Below are the code and all the weights of a small trained network. Each question names an input and a class and asks about switching units off, where a switched-off unit gives its printed mean instead of its output.

import numpy as np


def w(rows, s, z=0):
    codes = np.array(rows[::2]) - 128.0
    scale = np.full(codes.shape[1], s)
    scale[-1] = z or s
    return codes * scale


def norm(h):
    return h / np.sqrt((h * h).mean(-1, keepdims=True) + 1e-5)


def f(y):
    return np.maximum(y, 0)


def log_softmax(a):
    a = a - a.max(-1, keepdims=True)
    return a - np.log(np.exp(a).sum(-1, keepdims=True))


def net(x, mask):
    res = np.array(x, float).reshape(1, 6) / 4 @ E
    u = 0
    for l in range(3):
        y = f(norm(res) @ A[l][:, :-1].T + A[l][:, -1])
        res = res + np.where(mask[u : u + 3], y, B[l][:, -1]) @ B[l][:, :-1]
        u += 3
    return log_softmax(norm(res)[-1] @ U[:, :-1].T + U[:, -1])


A, B = {}, {}
E = w([
[146,202,100,177,210,188,138,117,106,153,166,126],'x0',
[119,195,245,175,175,101,112,149,130,80,119,111],'x1',
[158,40,203,31,214,86,49,96,105,90,92,64],'x2',
[120,129,120,121,158,157,155,83,212,164,40,108],'x3',
[200,56,177,108,75,72,102,162,167,24,180,117],'x4',
[105,81,123,86,138,145,155,179,42,160,178,59],'x5',
],0.0012)
A[0] = w([
[167,149,136,180,3,115,179,178,194,53,222,190,19],'0.n1',
[130,101,188,90,179,161,150,174,77,115,179,33,80],'0.n2',
[113,139,141,121,138,128,104,189,14,130,224,117,3],'0.n3',
],0.0023,0.002)
B[0] = w([
[158,14,141,54,86,35,96,193,170,88,170,92,251],'0.n1',
[117,106,138,159,23,60,134,182,164,93,146,184,216],'0.n2',
[192,87,108,170,72,88,201,213,191,68,252,129,187],'0.n3',
],0.0035,0.0019)
A[1] = w([
[156,84,164,64,150,97,89,105,95,94,134,124,1],'1.n1',
[142,161,107,145,178,134,117,166,44,137,253,135,237],'1.n2',
[118,147,84,144,54,116,83,93,155,137,94,225,2],'1.n3',
],0.003,0.00066)
B[1] = w([
[39,187,71,190,128,189,177,152,136,217,128,117,227],'1.n1',
[250,5,38,64,73,123,10,176,92,82,122,73,250],'1.n2',
[107,136,170,156,84,76,169,255,171,92,254,98,197],'1.n3',
],0.0025,0.0022)
A[2] = w([
[43,111,213,72,125,86,124,129,2,143,112,129,20],'2.n1',
[140,110,82,137,92,143,107,152,22,130,153,133,255],'2.n2',
[171,112,119,114,114,142,171,78,204,118,109,141,55],'2.n3',
],0.003,0.00079)
B[2] = w([
[253,167,18,210,161,221,83,187,87,164,130,79,166],'2.n1',
[152,169,110,173,174,159,75,127,131,147,40,89,253],'2.n2',
[125,113,166,139,107,99,79,217,25,111,160,84,156],'2.n3',
],0.0031,0.0028)
U = w([
[63,208,116,162,97,133,202,122,165,161,146,192,123],'0',
[152,56,141,118,61,59,111,202,149,70,169,110,186],'1',
[126,179,254,145,192,101,115,78,165,67,101,145,120],'2',
[79,74,117,43,162,147,149,48,119,179,93,124,92],'3',
[104,132,161,95,134,125,182,23,69,85,177,168,2],'4',
[159,136,107,99,135,135,117,67,85,75,163,169,36],'5',
[117,119,188,107,130,125,188,44,35,109,149,203,6],'6',
[155,159,78,159,171,185,102,147,85,169,84,91,179],'7',
],0.0086,0.0043)

Each question gives the input, the list of numbers given to net, and the class t.
The units are the neurons (one row each of A and B). Each row of codes is followed by its name. A weight is (code - 128) times the scale printed after its matrix; where a second scale follows, it is the last column's (A, B and U).
mask holds one flag per neuron, layer by layer. A switched-off neuron (its flag False) gives its mean, the last column of its row in B, instead of its output. The means were averaged over made-up inputs and are rounded, as every weight is.
A unit's drop is (log p(t) with every unit on - log p(t) with that unit switched off) / (log p(t) with every unit on - log p(t) with every unit switched off).
The circuit of an input: a set's keep is (log p(t) with only the set's units on - log p(t) with every unit switched off) / (log p(t) with every unit on - log p(t) with every unit switched off). Starting from all 9 units, units are removed one at a time, each time the one whose removal leaves the highest keep (on an exact tie, the one counted first), for as long as the keep stays at least 0.8.
units of the circuit, in order: the units of the circuit, biggest drop first
unit that matters most: the unit with the biggest drop
k most important neurons: the k neurons with the biggest drops, biggest first
top k neurons in layer l: the k neurons of layer l with the biggest drops, biggest first
input [-6,-1,5,7,-7,5], class 7: units of the circuit, in order -> 2.n1
input [3,2,8,5,2,-3], class 2: units of the circuit, in order -> 1.n2; 0.n1
input [4,1,3,-4,-6,3], class 1: top 2 neurons in layer 1 -> 1.n2; 1.n1
input [0,-4,-2,3,-7,-1], class 0: units of the circuit, in order -> 1.n2; 1.n3
input [-8,8,5,1,-2,4], class 7: 2 most important neurons -> 2.n1; 0.n1
input [-6,5,3,2,4,-8], class 2: units of the circuit, in order -> 1.n2; 0.n1
input [8,-4,7,3,3,1], class 3: top 2 neurons in layer 0 -> 0.n3; 0.n2
input [5,-7,0,5,1,-8], class 1: 3 most important neurons -> 1.n3; 2.n3; 1.n1
input [3,3,5,0,-7,8], class 1: 3 most important neurons -> 1.n2; 0.n3; 0.n2
input [-1,1,7,5,7,-8], class 2: units of the circuit, in order -> 1.n2; 0.n1
input [-5,-7,4,-6,-7,-6], class 7: top 2 neurons in layer 2 -> 2.n2; 2.n1
input [-8,-5,7,5,1,-2], class 3: units of the circuit, in order -> 0.n2; 1.n1; 0.n1; 1.n2
input [-1,-2,4,-3,-3,-3], class 7: top 2 neurons in layer 0 -> 0.n2; 0.n3
input [-5,4,-8,-2,-4,-3], class 1: units of the circuit, in order -> 0.n1
input [4,-2,4,-6,-5,0], class 1: top 2 neurons in layer 1 -> 1.n2; 1.n1
input [-2,6,6,1,5,-4], class 2: 2 most important neurons -> 0.n1; 1.n2
input [3,8,0,4,2,3], class 2: top 2 neurons in layer 0 -> 0.n1; 0.n3
input [-1,-8,8,-6,6,-2], class 7: top 2 neurons in layer 1 -> 1.n1; 1.n3
input [2,-8,8,-4,5,-3], class 3: top 2 neurons in layer 1 -> 1.n1; 1.n3
input [6,-8,7,-6,4,-7], class 7: unit that matters most -> 1.n1
input [-5,-7,6,-2,1,3], class 7: top 2 neurons in layer 2 -> 2.n1; 2.n2
